Below are the code and all the weights of a small trained network. Each question names an input and a class and asks about switching units off, where a switched-off unit gives its printed mean instead of its output.

import numpy as np


def w(rows, s, z=0):
    codes = np.array(rows[::2]) - 128.0
    scale = np.full(codes.shape[1], s)
    scale[-1] = z or s
    return codes * scale


def f(y):
    return np.maximum(y, 0)


def log_softmax(a):
    a = a - a.max(-1, keepdims=True)
    return a - np.log(np.exp(a).sum(-1, keepdims=True))


def net(x, mask):
    res = np.array(x, float).reshape(1, 8) / 4 @ E
    y = f(res @ A[0][:, :-1].T + A[0][:, -1])
    res = res + np.where(mask, y, B[0][:, -1]) @ B[0][:, :-1]
    return log_softmax(res[-1] @ U[:, :-1].T + U[:, -1])


A, B = {}, {}
E = w([
[125,134,135,128,133,128],'x0',
[131,122,108,137,111,131],'x1',
[112,54,220,132,46,136],'x2',
[131,128,131,125,131,131],'x3',
[123,124,127,124,129,126],'x4',
[250,82,136,197,142,146],'x5',
[130,133,146,127,141,129],'x6',
[169,212,147,101,82,58],'x7',
],0.014)
A[0] = w([
[128,196,116,87,95,116,135],'neuron 0',
[136,165,38,137,227,97,254],'neuron 1',
[115,67,212,164,79,189,199],'neuron 2',
[86,117,191,102,59,131,163],'neuron 3',
[109,215,71,122,149,47,159],'neuron 4',
[254,161,149,114,88,50,87],'neuron 5',
[140,230,87,91,135,53,97],'neuron 6',
],0.0094,0.0082)
B[0] = w([
[117,96,138,135,69,104,175],'neuron 0',
[150,108,121,87,146,252,251],'neuron 1',
[150,69,122,127,128,68,228],'neuron 2',
[64,172,85,182,123,62,196],'neuron 3',
[157,81,176,105,81,144,210],'neuron 4',
[43,132,64,54,146,120,204],'neuron 5',
[161,85,162,145,42,137,199],'neuron 6',
],0.012,0.016)
U = w([
[68,146,113,16,138,249,239],'0',
[209,34,247,144,69,147,105],'1',
[52,116,79,90,164,65,223],'2',
[82,253,158,141,63,34,3],'3',
[241,130,134,193,244,254,59],'4',
],0.0081,0.0074)

Each question gives the input, the list of numbers given to net, and the class t.
The units are the neurons (one row each of A and B). Each row of codes is followed by its name. A weight is (code - 128) times the scale printed after its matrix; where a second scale follows, it is the last column's (A, B and U).
mask holds one flag per neuron, in row order. A switched-off neuron (its flag False) gives its mean, the last column of its row in B, instead of its output. The means were averaged over made-up inputs and are rounded, as every weight is.
A unit's drop is (log p(t) with every unit on - log p(t) with that unit switched off) / (log p(t) with every unit on - log p(t) with every unit switched off).
The circuit of an input: a set's keep is (log p(t) with only the set's units on - log p(t) with every unit switched off) / (log p(t) with every unit on - log p(t) with every unit switched off). Starting from all 7 units, units are removed one at a time, each time the one whose removal leaves the highest keep (on an exact tie, the one counted first), for as long as the keep stays at least 0.8.
circuit, biggest first: the units of the circuit, biggest drop first
most important unit: the unit with the biggest drop
top k neurons: the k neurons with the biggest drops, biggest first
drop when u is switched off: that unit's drop, to one decimal
input [-1,-3,-8,-5,6,-2,6,4], class 1: most important unit	neuron 6
input [-5,6,4,-4,7,-2,0,2], class 3: circuit, biggest first	neuron 1; neuron 3
input [6,-3,-1,-4,-4,5,-1,1], class 0: circuit, biggest first	neuron 5; neuron 2
input [-1,3,0,7,-6,4,0,1], class 0: circuit, biggest first	neuron 5; neuron 6
input [3,-6,-8,4,0,-8,3,1], class 1: circuit, biggest first	neuron 6; neuron 4
input [-4,-6,1,-1,-2,-6,-2,6], class 3: top 2 neurons	neuron 3; neuron 1
input [-7,8,-6,-5,1,3,0,7], class 0: top 3 neurons	neuron 5; neuron 1; neuron 2
input [7,-7,1,2,1,-3,-2,3], class 3: top 3 neurons	neuron 1; neuron 3; neuron 2
input [-2,-8,2,6,2,-5,7,8], class 3: top 2 neurons	neuron 3; neuron 1
input [-6,2,6,-3,0,-2,-3,4], class 3: top 2 neurons	neuron 1; neuron 3
input [0,-7,1,7,-2,-1,8,3], class 3: top 2 neurons	neuron 1; neuron 2
input [5,2,0,2,-5,8,-1,-2], class 4: top 3 neurons	neuron 6; neuron 4; neuron 0
input [0,-8,7,5,3,-8,-6,-1], class 2: top 2 neurons	neuron 2; neuron 6
input [-5,5,-1,-5,4,8,-2,5], class 0: most important unit	neuron 5
input [6,-3,2,-3,-5,-6,6,-1], class 2: top 2 neurons	neuron 6; neuron 1
input [3,2,-6,1,8,2,-6,-1], class 4: drop when neuron 2 is switched off	-0.1
input [5,5,4,6,8,-1,-3,-2], class 2: drop when neuron 1 is switched off	0.1
input [-1,-2,5,1,8,3,7,4], class 2: drop when neuron 6 is switched off	0.0
